Here is a tiny trained network, its code and every weight. The questions are about switching its units off for an input and a class, where a switched-off unit gives its printed mean instead of its output.

import numpy as np


def w(rows, s, z=0):
    codes = np.array(rows[::2]) - 128.0
    scale = np.full(codes.shape[1], s)
    scale[-1] = z or s
    return codes * scale


def norm(h):
    return h / np.sqrt((h * h).mean(-1, keepdims=True) + 1e-5)


def f(y):
    return y / 2 * (1 + np.tanh(0.7978845608 * (y + 0.044715 * y**3)))


def log_softmax(a):
    a = a - a.max(-1, keepdims=True)
    return a - np.log(np.exp(a).sum(-1, keepdims=True))


def net(x, mask):
    res = np.array(x, float).reshape(1, 3) / 4 @ E
    u = 0
    for l in range(2):
        y = f(norm(res) @ A[l][:, :-1].T + A[l][:, -1])
        res = res + np.where(mask[u : u + 12], y, B[l][:, -1]) @ B[l][:, :-1]
        u += 12
    return log_softmax(norm(res)[-1] @ U[:, :-1].T + U[:, -1])


A, B = {}, {}
E = w([
[83,141,51,195,3],'x0',
[225,247,184,241,173],'x1',
[127,121,129,131,130],'x2',
],0.0024)
A[0] = w([
[138,131,127,215,86,7],'0.n0',
[132,11,147,145,168,47],'0.n1',
[132,179,131,2,110,81],'0.n2',
[153,153,146,133,184,103],'0.n3',
[136,130,121,135,143,134],'0.n4',
[126,120,131,159,72,179],'0.n5',
[137,160,150,130,173,130],'0.n6',
[140,132,119,140,156,128],'0.n7',
[145,111,108,147,104,149],'0.n8',
[105,84,92,104,53,55],'0.n9',
[145,113,98,128,117,96],'0.n10',
[79,86,154,32,176,44],'0.n11',
],0.0067,0.0013)
B[0] = w([
[171,194,68,169,130,186],'0.n0',
[149,121,35,116,108,164],'0.n1',
[142,132,79,180,161,161],'0.n2',
[83,131,132,18,82,173],'0.n3',
[137,143,127,96,107,130],'0.n4',
[71,178,138,158,88,178],'0.n5',
[97,145,131,33,102,164],'0.n6',
[137,146,132,74,90,133],'0.n7',
[96,144,104,112,81,146],'0.n8',
[29,114,180,20,154,230],'0.n9',
[93,105,121,135,106,128],'0.n10',
[196,187,50,255,123,252],'0.n11',
],0.0086,0.0031)
A[1] = w([
[241,27,54,208,199,66],'1.n0',
[168,122,134,222,74,135],'1.n1',
[22,35,216,126,142,2],'1.n2',
[124,148,135,126,169,57],'1.n3',
[87,104,215,133,144,43],'1.n4',
[73,149,155,41,126,195],'1.n5',
[114,153,92,127,182,159],'1.n6',
[171,148,134,133,165,88],'1.n7',
[98,80,142,46,168,135],'1.n8',
[191,66,254,25,183,3],'1.n9',
[194,114,147,191,86,182],'1.n10',
[101,130,104,107,81,67],'1.n11',
],0.0084,0.0009)
B[1] = w([
[250,104,81,81,49,253],'1.n0',
[119,156,187,102,109,193],'1.n1',
[97,27,109,228,124,209],'1.n2',
[98,116,100,128,120,123],'1.n3',
[153,115,53,135,100,137],'1.n4',
[105,86,108,139,169,252],'1.n5',
[123,115,147,120,84,162],'1.n6',
[94,79,102,174,139,139],'1.n7',
[125,216,146,143,119,193],'1.n8',
[135,120,123,43,248,198],'1.n9',
[61,108,132,94,104,162],'1.n10',
[170,92,156,140,151,164],'1.n11',
],0.015,0.0046)
U = w([
[233,97,75,94,38,187],'0',
[143,116,147,138,135,2],'1',
[67,203,202,140,56,194],'2',
[127,121,127,41,249,178],'3',
[47,23,105,226,120,172],'4',
],0.011,0.0052)

Each question gives the input, the list of numbers given to net, and the class t.
The units are the neurons (one row each of A and B). Each row of codes is followed by its name. A weight is (code - 128) times the scale printed after its matrix; where a second scale follows, it is the last column's (A, B and U).
mask holds one flag per neuron, layer by layer. A switched-off neuron (its flag False) gives its mean, the last column of its row in B, instead of its output. The means were averaged over made-up inputs and are rounded, as every weight is.
A unit's drop is (log p(t) with every unit on - log p(t) with that unit switched off) / (log p(t) with every unit on - log p(t) with every unit switched off).
unit that matters most: the unit with the biggest drop
top k neurons: the k neurons with the biggest drops, biggest first
k most important neurons of layer l: the k neurons of layer l with the biggest drops, biggest first
drop of u: that unit's drop, to one decimal
input [2,-5,-7], class 4: unit that matters most -> 0.n9
input [1,2,-5], class 2: top 2 neurons -> (0.n9 1.n0)
input [-5,1,-2], class 3: 3 most important neurons of layer 0 -> (0.n3 0.n6 0.n0)
input [7,1,0], class 2: top 2 neurons -> (0.n0 1.n0)
input [7,-1,7], class 4: 2 most important neurons of layer 0 -> (0.n11 0.n9)
input [0,7,7], class 3: top 2 neurons -> (0.n11 0.n3)
input [2,8,-4], class 2: top 2 neurons -> (0.n9 1.n0)
input [-8,0,-7], class 0: top 2 neurons -> (0.n9 0.n11)
input [7,-1,5], class 4: drop of 0.n11 -> 0.5
input [-2,8,7], class 3: drop of 0.n11 -> 1.1
input [3,-3,2], class 4: drop of 0.n7 -> 0.0
